Here is a tiny trained network, its code and every weight. The questions are about switching its units off for an input and a target symbol, where a switched-off unit gives its printed mean instead of its output.

import numpy as np


def w(rows, s, z=0):
    codes = np.array(rows[::2]) - 128.0
    scale = np.full(codes.shape[1], s)
    scale[-1] = z or s
    return codes * scale


def norm(h):
    return h / np.sqrt((h * h).mean(-1, keepdims=True) + 1e-5)


def f(y):
    return y / 2 * (1 + np.tanh(0.7978845608 * (y + 0.044715 * y**3)))


def softmax(a):
    e = np.exp(a - a.max(-1, keepdims=True))
    return e / e.sum(-1, keepdims=True)


def log_softmax(a):
    a = a - a.max(-1, keepdims=True)
    return a - np.log(np.exp(a).sum(-1, keepdims=True))


def net(x, mask):
    ids = ['αβγδεηθλμξστφω'.index(c) for c in x.split()]
    T = len(ids)
    res = E[ids] + P[:T]
    q, k, v = (norm(res) @ M[0].T for M in (Q, K, V))
    z = softmax(np.where(np.tri(T) > 0, q @ k.T / 3**0.5, -1e9)) @ v
    res = res + np.where(mask[0], z, O[0][:, -1]) @ O[0][:, :-1]
    y = f(norm(res) @ A[0][:, :-1].T + A[0][:, -1])
    res = res + np.where(mask[1:25], y, B[0][:, -1]) @ B[0][:, :-1]
    return log_softmax(norm(res)[-1] @ U[:, :-1].T + U[:, -1])


Q, K, V, O, A, B = {}, {}, {}, {}, {}, {}
E = w([
[139,157,130,121,59,119,107,144,148,153,97,127],'α',
[121,103,206,141,124,109,103,145,106,93,99,173],'β',
[106,131,135,119,122,126,173,170,135,152,147,130],'γ',
[150,176,143,137,99,141,141,151,119,165,152,158],'δ',
[169,83,135,136,126,80,111,135,132,125,163,185],'ε',
[107,80,114,253,153,92,118,169,116,119,90,158],'η',
[118,152,119,109,98,95,177,137,161,150,68,157],'θ',
[137,153,128,87,99,183,156,167,113,167,60,126],'λ',
[75,104,139,152,166,123,72,110,115,145,129,168],'μ',
[134,169,127,115,112,81,131,117,129,203,157,84],'ξ',
[194,178,112,101,175,163,143,146,102,167,142,138],'σ',
[137,175,101,165,89,102,147,93,165,130,150,100],'τ',
[138,82,73,96,142,156,81,97,154,121,150,131],'φ',
[135,233,139,114,115,77,152,133,99,160,136,78],'ω',
],0.035)
P = w([
[24,170,172,162,33,142,117,108,136,187,197,136],'0',
[221,84,146,184,105,112,136,166,109,253,122,89],'1',
[132,132,75,83,96,107,87,160,119,94,143,129],'2',
[87,138,181,137,128,159,135,103,165,125,137,145],'3',
[156,43,128,175,127,138,198,110,73,169,114,113],'4',
[148,121,70,71,104,120,100,160,133,71,120,136],'5',
],0.024)
Q[0] = w([
[120,123,64,35,103,65,46,150,100,106,125,136],'head 0',
[229,26,10,77,142,128,85,131,106,192,153,91],'head 0',
[118,202,43,2,121,175,86,134,226,85,131,117],'head 0',
],0.055)
K[0] = w([
[131,40,110,140,123,69,76,112,88,78,146,188],'head 0',
[140,68,56,106,187,131,71,43,133,82,165,101],'head 0',
[144,2,156,136,157,177,100,157,150,156,102,205],'head 0',
],0.057)
V[0] = w([
[109,42,24,114,162,202,71,80,191,220,150,195],'head 0',
[164,84,252,21,106,44,125,87,58,121,145,169],'head 0',
[73,143,120,226,162,108,82,196,89,147,46,197],'head 0',
],0.018)
O[0] = w([
[144,34,90,102,197,221,118,186,196,94,80,171,123],'head 0',
[148,114,167,89,129,64,97,130,118,154,91,198,2],'head 0',
[137,132,82,110,69,124,122,30,110,143,83,248,83],'head 0',
],0.011,0.0023)
A[0] = w([
[137,217,74,94,144,103,92,115,207,90,114,73,64],'neuron 0',
[109,167,154,117,90,149,60,124,205,5,146,100,99],'neuron 1',
[145,233,153,139,108,164,115,138,167,93,117,149,39],'neuron 2',
[103,165,82,60,172,120,92,109,149,74,119,71,92],'neuron 3',
[135,38,114,142,171,154,145,48,116,175,71,74,4],'neuron 4',
[146,164,80,110,174,40,83,192,78,36,84,131,48],'neuron 5',
[130,91,122,129,90,81,177,140,55,148,110,130,82],'neuron 6',
[117,105,103,157,184,83,167,192,77,168,95,119,37],'neuron 7',
[38,138,152,76,166,136,73,68,194,179,95,95,78],'neuron 8',
[154,203,98,94,213,62,106,133,59,100,100,104,122],'neuron 9',
[105,106,189,167,149,125,169,82,203,135,200,147,78],'neuron 10',
[86,101,147,122,213,153,218,107,55,176,172,180,98],'neuron 11',
[146,194,104,96,135,152,132,175,61,44,206,166,31],'neuron 12',
[201,110,16,150,150,121,130,90,73,98,132,58,132],'neuron 13',
[125,119,109,90,154,73,114,117,162,30,226,151,110],'neuron 14',
[132,149,150,34,166,112,107,129,106,168,157,116,139],'neuron 15',
[86,82,165,84,29,105,177,125,175,44,143,108,65],'neuron 16',
[54,167,207,118,147,179,84,98,112,78,144,158,45],'neuron 17',
[135,128,137,131,119,204,186,84,91,139,73,86,143],'neuron 18',
[127,95,85,188,115,58,175,126,139,71,51,101,90],'neuron 19',
[106,115,73,100,135,75,122,203,12,129,117,92,52],'neuron 20',
[189,95,90,59,151,133,105,120,122,85,151,131,29],'neuron 21',
[172,69,75,106,126,148,171,152,19,152,92,101,36],'neuron 22',
[106,98,99,211,166,91,178,104,152,175,50,151,94],'neuron 23',
],0.024,0.013)
B[0] = w([
[119,134,162,207,138,123,108,97,91,106,220,169,200],'neuron 0',
[175,135,150,89,135,140,87,39,117,36,94,124,195],'neuron 1',
[163,178,172,89,116,171,148,148,114,57,146,148,189],'neuron 2',
[90,128,160,27,171,182,71,171,128,119,163,142,157],'neuron 3',
[157,115,189,152,103,66,212,96,128,149,206,165,144],'neuron 4',
[123,228,59,132,106,125,208,123,249,135,155,108,181],'neuron 5',
[137,104,129,130,204,171,126,173,143,91,96,133,220],'neuron 6',
[143,123,104,87,106,159,146,28,117,172,83,160,199],'neuron 7',
[84,170,139,121,74,127,170,137,190,170,114,34,167],'neuron 8',
[107,88,139,107,57,159,71,178,66,154,158,155,203],'neuron 9',
[136,160,68,132,155,110,92,164,148,101,150,199,229],'neuron 10',
[139,69,172,187,80,169,120,141,142,53,128,144,174],'neuron 11',
[156,119,145,220,148,152,120,129,191,131,30,151,157],'neuron 12',
[106,105,115,87,73,156,230,139,127,134,58,131,254],'neuron 13',
[122,163,187,81,77,101,77,137,143,188,81,97,160],'neuron 14',
[155,114,163,150,157,88,81,120,162,154,120,93,226],'neuron 15',
[130,9,165,133,135,103,162,105,138,146,116,141,174],'neuron 16',
[86,98,148,126,187,159,156,74,116,254,117,132,146],'neuron 17',
[140,111,70,135,106,92,205,162,93,110,67,145,241],'neuron 18',
[118,56,110,167,60,138,152,149,153,168,99,127,175],'neuron 19',
[113,124,116,111,194,102,219,118,50,135,109,128,206],'neuron 20',
[93,120,98,194,154,83,79,124,91,151,146,70,180],'neuron 21',
[71,147,217,121,108,117,54,107,200,89,181,127,180],'neuron 22',
[97,177,140,137,159,110,52,139,82,65,171,124,184],'neuron 23',
],0.039,0.0093)
U = w([
[192,137,110,143,128,71,152,91,97,38,196,128,169],'α',
[183,93,115,43,63,71,73,173,132,120,99,190,81],'β',
[137,107,142,131,202,91,153,44,105,147,65,154,107],'γ',
[206,145,150,217,105,183,102,150,132,101,60,121,73],'δ',
[160,173,105,139,102,92,122,130,169,116,150,63,212],'ε',
[130,144,23,75,79,163,185,137,82,122,98,131,227],'η',
[124,26,104,143,120,112,170,153,149,116,189,166,113],'θ',
[39,151,174,87,130,65,160,182,132,38,97,153,4],'λ',
[59,127,51,183,119,131,61,114,68,92,93,141,103],'μ',
[134,126,156,108,104,126,142,165,3,142,194,75,164],'ξ',
[12,154,147,181,112,198,118,107,121,136,93,136,53],'σ',
[129,81,198,92,12,140,118,71,127,110,118,126,102],'τ',
[130,112,81,39,132,188,91,152,127,79,137,94,152],'φ',
[107,200,124,118,138,213,146,152,104,136,158,189,124],'ω',
],0.007,0.0047)

Each question gives the input, a string of symbols that net reads in full, and the target symbol t.
The units are the heads (3 rows each of Q, K, V and O) and the neurons (one row each of A and B). Each row of codes is followed by its name. A weight is (code - 128) times the scale printed after its matrix; where a second scale follows, it is the last column's (O, A, B and U).
mask holds one flag per unit, heads first, then neurons. A switched-off unit (its flag False) gives its mean, the last column of its rows in O or B, instead of its output. The means were averaged over made-up inputs and are rounded, as every weight is.
A unit's drop is (log p(t) with every unit on - log p(t) with that unit switched off) / (log p(t) with every unit on - log p(t) with every unit switched off).
The circuit of an input: a set's keep is (log p(t) with only the set's units on - log p(t) with every unit switched off) / (log p(t) with every unit on - log p(t) with every unit switched off). Starting from the 12 units with the biggest drops (on a tie, the unit counted first), units are removed one at a time, each time the one whose removal leaves the highest keep (on an exact tie, the one counted first), for as long as the keep stays at least 0.8.
circuit, biggest first: the units of the circuit, biggest drop first
most important unit: the unit with the biggest drop
top k neurons: the k neurons with the biggest drops, biggest first
input η δ α ε, target β: circuit, biggest first : [neuron 14; neuron 10]
input φ τ φ σ ξ, target θ: circuit, biggest first : [head 0; neuron 4]
input φ λ ξ ξ ξ, target γ: circuit, biggest first : [head 0; neuron 7; neuron 15]
input ε ε ξ δ λ, target γ: circuit, biggest first : [head 0; neuron 7; neuron 13]
input σ ξ τ γ, target θ: circuit, biggest first : [neuron 16; neuron 10; neuron 17; neuron 11]
input ξ τ δ, target δ: circuit, biggest first : [neuron 12]
input τ ε ξ ω δ, target ξ: circuit, biggest first : [head 0; neuron 9]
input γ θ γ ω, target ξ: circuit, biggest first : [neuron 9; neuron 13]
input τ τ τ η, target μ: circuit, biggest first : [neuron 23; neuron 19]
input γ τ λ ξ ε, target γ: circuit, biggest first : [head 0; neuron 7; neuron 20]
input λ β τ ξ δ μ, target μ: circuit, biggest first : [head 0; neuron 21; neuron 23]
input μ θ ξ, target μ: circuit, biggest first : [head 0; neuron 21]
input τ δ ξ, target ξ: top 2 neurons : [neuron 9; neuron 20]
input σ τ γ, target γ: circuit, biggest first : [neuron 20; neuron 12]
input λ ξ γ τ λ α, target α: circuit, biggest first : [neuron 0]
input λ τ α ξ λ θ, target θ: top 2 neurons : [neuron 16; neuron 19]
input λ δ β, target β: top 2 neurons : [neuron 9; neuron 6]
input ξ μ ξ ξ, target ε: top 2 neurons : [neuron 8; neuron 15]
input σ γ τ ξ τ γ, target γ: top 2 neurons : [neuron 20; neuron 12]
input τ ξ ξ ξ τ ξ, target ξ: most important unit : neuron 0
input λ ω τ β, target γ: top 2 neurons : [neuron 17; neuron 1]
input ε β τ τ μ, target η: top 2 neurons : [neuron 13; neuron 7]
input γ δ λ, target λ: top 2 neurons : [neuron 22; neuron 20]
input σ α τ, target τ: top 2 neurons : [neuron 14; neuron 0]
input ω θ ξ τ ξ λ, target λ: top 4 neurons : [neuron 22; neuron 18; neuron 3; neuron 20]
input δ γ μ α α λ, target μ: top 2 neurons : [neuron 21; neuron 13]
input ω λ γ σ, target δ: top neuron : [neuron 12]
